Q: [160 135 172 132 121 105  91 120 145 108  40 108]
E: [160 143 172 132 121 105  91 120 145 108  40 108]
G: [135 132 109  40 121 172 145 108  91 120 105 160]
find: [121 172 145 108  91 120 105 160] | G
perm: [108 160 135 172 132 121 105  91 120 145 108  40] | Q

M: [112 124 150 135]
A: [147 132 164 126]
H: [133 151 165 104]
P: [149 138 162 170]
R: [173 132 126 135]
V: [124 136 150 112]
find: [149 141 162 167] | P
loc: [165] | H, 3
perm: [112 150 136 124] | V
find: [149 138 162] | P
loc: [151] | H, 2
find: [132 126 135] | R

Fek: [ 45  54 212  79]
nomev: [ 78  54  45 212]
Lok: [ 79  44  54 212]
Kemiv: [ 27 200  37 206]
find: [ 45 212] | nomev
perm: [ 54 212  44  79] | Lok
perm: [212  79  45  54] | Fek
find: [212  79] | Fek
find: [44 54] | Lok

Zugi: [114 114 103 116 104 173 146 109]
moze: [114 114 103 116 124 173 147 101]
bezig: [109  94 220 206  72 151 193  32]
meb: [114 114 103 116 104 173 115 109]
Tuv: [123 130 123 123 125 135 131 127]
Doka: [114 114 103 116 104 173 128 138]
find: [103 116 124 173 147] | moze
loc: [72] | bezig, 5

tep: [ 41 133 207  64 101 145]
sof: [154 108 149 132 142 109]
miv: [120 128 139 127 141 131]
piro: [127  97 127 139  98 150]
lere: [116 126 157 125 103 155]
tid: [126 131 142 129 143 128]
gab: [117 110 134 109 121 133]
vuru: [154 109 132 149 108 143]
goz: [129 118 103 133 113  58]
mov: [108  86  49 157 124  97]
loc: [150] | piro, 6
perm: [108 149 109 143 132 154] | vuru

sogil: [127 178  71 126 123 109]
velu: [142 103 151 130 104 167]
nimon: [113  55 161 130 132  18]
kapi: [123  20 183 184  93  95]
find: [143 103 152 130 104 167] | velu
find: [123  20 183 183  93  95] | kapi
loc: [183] | kapi, 3

Raka: [142 127 131 131]
Vara: [121 106  66 130]
rivop: [117 142 144 153]
madi: [120 133 145 114]
Zar: [120 133  32 144]
Ripul: [114 145  75 119]
lar: [144 119  75 114]
zafe: [175 108 128 154]
find: [122 105  65 130] | Vara
perm: [145  75 119 114] | Ripul
find: [144 120  74 114] | lar
find: [120 133 145 114] | madi
find: [117 142 144 154] | rivop
find: [108 128 154] | zafe
find: [120 133  32] | Zar

Lal: [211 138  14  46]
dov: [186 187 212 118]
dopo: [187  71 186 117]
vuvin: [ 72 186 117 187]
loc: [72] | vuvin, 1
perm: [187 186 118 212] | dov
loc: [212] | dov, 3
loc: [211] | Lal, 1
perm: [ 72 117 186 187] | vuvin

pagim: [125  73 185 165 222 174  65 128]
mesub: [149 142 130 119 127 143  95 131]
Tubar: [125  73 185 165 222 105  65 128]
Pum: [210 133 140 203 134  34  55 182]
Merud: [129 195  84 128 166 114  98 114]
rikeg: [117  98 112 124 150 136 125 145]
gepuv: [129 195  84 128 166 114 134 114]
perm: [119 127 143  95 131 149 142 130] | mesub
find: [114  98] | Merud
find: [118  98 112 124 150 135 126 144] | rikeg

Voro: [213  98 120 136  73]
lete: [ 73 136 113 108 186]
Zigiv: [114 160 116 136 166]
suza: [185 120 159 107 123]
Per: [132 164  70  95 153]
Ran: [136 109  73 186 113]
perm: [186 108 113 136  73] | lete
find: [113 108 186] | lete
find: [136 113] | lete
find: [137 110  72 187 113] | Ran

Nogil: [145 169 107 109 128 135  83 202 109 137 111 120]
Duduf: [138  47  85  65 100 106 211  84 104  90 166 226]
Reref: [131 123 166  84  65 106 100  90 211 104  85 158]
geb: [111 137  83 137 136 126 105 154 127 141 106 119]
gimu: [127 146 105 110  83 148  65 127 123 117 121  82]
find: [111 137  83 137 137 125 104 154 127 141 107 119] | geb
find: [ 85  65 100 106 211  84 104  90 166] | Duduf
find: [127 145 106 109  82 149  65 126 123 116 121  83] | gimu
loc: [138] | Duduf, 1
find: [131 122 167  83  65 106  99  89 212 104  85 157] | Reref
loc: [169] | Nogil, 2

kaves: [152 162 119 109  56 124 132 137 140 151 137 126 158]
Pezib: [124 162 109 132 115 137 139 151 223 122 142 158 101]
Paro: [124 137 109 132 119 137 139 151  56 126 158 152 162]
zodov: [137 159 130 141 130 173 187 118 196 107 155  93 114]
find: [152 163 119 109  56 124 133 137 140 150 137 126 158] | kaves
loc: [114] | zodov, 13
find: [137 159 129 140 130 172 184 117 197 108 153  93 115] | zodov
loc: [118] | zodov, 8
find: [124 162 109 132 115 137 139 152 223 121 142 158 102] | Pezib
find: [173 187 118 196 107 155  93] | zodov
perm: [ 56 109 119 124 126 132 137 137 139 151 152 158 162] | Paro

ditap: [118 152 155 181 238]
zinid: [ 74 187  87 159 138]
Faz: [170 137 192 116 153]
laz: [131 116  89  93 116]
sobu: [118 212 108 197 155]
Fuve: [198 182  57 135  91]
rovo: [219 170 137 142 138]
Befaf: [118 212 164 170 186]
loc: [181] | ditap, 4
find: [118 153 155 182 239] | ditap

fona: [125 108  99 124 116 177 104]
mufo: [143  37 125 139 140 128 155]
Num: [143  37 125 139 126 128 111]
Ser: [123 108  99 124 116 177 134]
find: [143  37 125 139 140 129 155] | mufo
loc: [123] | Ser, 1
loc: [104] | fona, 7

buno: [ 74 200  80 140  88  58  96 163  82 104 141 133 186 103 185 105  74 203
  91 188  95  97 140 103  91  90  84 118 116 110 100  93  81  86  92  67
 107 101 147 178  64 204]
regon: [123 127 123 126 129 126 124 125 125 130 129 123 125 126 124 125 128 126
 124 124 125 129 127 125 126 125 122 124 128 131 128 125 123 128 121 122
 125 131 124 125 123 127]
sobup: [169 121 179 127 148 170 175  27 224 111  97  62  65  76 128 125 124 124
 126 125 124  94 218 205 159 231  75 156  44 138  64  84  37 188  55 109
 130  96  43  61 192  60]
guf: [ 55 185  74  85 112  94  74 126  89  82 209  95 150  90 161  73  86 192
  61 150  66  75 185 134 100 118  54 129 115 128 117  85  39  87  65  41
 189 128 123 167  39 219]
petu: [ 88 198  83 196  67  43  99 185  65 130  61 165 196 118 204 140  69 185
 117 205 106 131  60  55  50  52 119  78 111  97 105  79 117  65 139 118
  60  93 138 197  99 163]
vutob: [ 96 137  99 128 112 105 100 123 103 128 124 108 128 112 125 139 109 128
 102 125 105 125 115 104  99 104  97 102 115 130 117 100  95 108  97  98
 111 124 106 129 101 128]
genem: [102  66  78  59  86 209  97 179  96 148  33  84 127  92 105 100 123  98
  81  47  76 142  25  41  54  91 124  29  93 140 135  93 177  88 187 169
 212 129  68 162 151  83]
zev: [141 192 147 233  98  75 142 159 127 145  98 181 179 124 124 125 124 125
 128 127 126 126 129 113  97 109 147 124 116 114 115 111 128 111 140 158
  53 100 140 165 160 131]
nop: [107  64  82  56  87 212 103 178 103 147  35  83 128  90 102  99 123  99
  82  46  81 140  31  46  61  98 125  34  92 140 131  97 180  94 186 168
 211 126  71 158 155  83]
find: [ 55 185  74  85 111  94  74 126  89  83 209  96 150  90 161  73  86 191
  62 151  66  76 186 135 101 118  54 129 115 128 117  85  40  86  64  41
 189 128 123 167  39 217] | guf
loc: [160] | zev, 41
find: [126 124 125 128 126 124 124 125 129 127] | regon
find: [124 125 128 126 124 124 125] | regon
loc: [73] | guf, 16
loc: [114] | zev, 30

zami: [ 49 168  99 114 151]
mur: [116 137 110 113 121]
ror: [114 151  50 168 143]
meder: [ 50 114 168 151  99]
rus: [ 55  61 175 112 110]
kese: [ 40 194 125 147 123]
Buda: [ 76 223  65  93 150]
perm: [ 99 151 168 114  50] | meder
find: [ 77 222  65  93 150] | Buda
find: [ 50 114 168 151] | meder
loc: [175] | rus, 3

gopur: [155 162  49  86 151 114]
pived: [151 114 162 155  49  87]
Biped: [161 135 116 164 107 106]
Zefu: [151 114  49 162  87 155]
find: [162 135 115 163 107 106] | Biped
loc: [135] | Biped, 2
find: [150 114 162 155  49  87] | pived
find: [149 115  49 161  88 156] | Zefu
perm: [ 49  86 114 151 155 162] | gopur
find: [155 162  49  86 151 114] | gopur
perm: [114 151  86  49 162 155] | gopur

K: [169 108 152 165 140 132 122 120 107 127 168 115 161 189 105 129 157 125
 183 123 178 153]
Y: [ 94 145 114 115 141 181 119 123 106 118 185 114 184 180 107 139 164 135
 201 145 149 160]
F: [ 99 120 129 169 108 152 165 139 159  91 105  54 204 128 109 150 203 204
 213  61  99 140]
find: [123 106 118 185 114 184 180] | Y
find: [169 108 152 165 139] | F
find: [ 99 119 129 170 107 151 165 139 160  91 106  54 204 129 109 150 203 205
 213  61 100 140] | F

tuki: [169  83 129 132 161 112 112 128 170 121]
vavor: [155 117 128 131 130 130 112 130 151 125]
nen: [162 136 117 147 103 149 112 142 153 141]
dopi: [126 160 118 138 104 154 112 140 103 147]
Terov: [160 166 107 157  84 181 112 153 107 146]
gapop: [138  82 139 117 176 116 112 117 167 113]
muf: [161 142 115 148  93 150 112 142 143 133]
Vonam: [ 53 200 126 117  76 120 112 127  34 137]
gib: [103 215 107 146  45 150 112 146  84 156]
tidas: [147 105 129 131 138 139 112 126 143 123]
gok: [ 92 131 139 110 150 113 112 115 120 120]
Vip: [146 143 117 144 105 164 112 138 124 141]
find: [160 143 116 146  96 153 113 142 142 133] | muf
loc: [154] | dopi, 6

gota: [100 161 204 142 147  51]
Vilo: [175 203 127 143 185  93]
vudu: [126 208  67  81 157 160]
Gedaz: [184  57  64 136 186 204]
deteg: [ 57 154 185  61 117 108]
balu: [150 160 175  56 141 199]
sidup: [185  99 214 119 130 178]
loc: [56] | balu, 4
loc: [142] | gota, 4
loc: [127] | Vilo, 3

kudo: [128 116 138  39 131]
Fizit: [ 40  96  39 170 160]
dimal: [218  39  96 157  83]
zufa: [ 98 158  44  51 165]
zona: [113 118 154 191 231]
Tam: [201 199 178  84  85]
Kot: [ 35 227  51 149  51]
rimal: [165  36 227  51 161]
loc: [83] | dimal, 5
find: [ 51 161] | rimal
loc: [157] | dimal, 4
loc: [160] | Fizit, 5
find: [ 36 227  51] | rimal
loc: [161] | rimal, 5

voli: [ 36 110 113 148 148 144 120  55  38 138  72  40  80  97  56  31 108 165
 112 128 135  24]
kadud: [105 142 120 123 116 144 137 145 156  83 142 138 131  82 148 165 113 168
 117  96 148 152]
zofo: [ 83 116 131 156  82 142 137 113 142 148  96 120 168 116 148 145 165 152
 123 105 144 138]
perm: [168 116 148 145 165 152 123 105 144 138  83 116 131 156  82 142 137 113
 142 148  96 120] | zofo
perm: [145 165 131 142 138 116 148 113 116  82 105 120 144 156 123  83 142 152
 168 137 148  96] | zofo

pag: [ 90  49  74 127 134  74 128 114 170]
Dun: [145  88 142 128 139 130 129 225  82]
toli: [130 225 139 128  88  82 145 130 142]
Dap: [170  90  49 114  73  74 127 128 134]
demul: [ 83 128  83 128 151 131 128  76 125]
perm: [128 151 125 131  83 128  76 128  83] | demul
find: [151 131 128  76] | demul
loc: [131] | demul, 6
perm: [ 82  88 128 129 130 139 142 145 225] | Dun
find: [142 128 139 130] | Dun
perm: [ 49  74  74  90 114 127 128 134 170] | pag

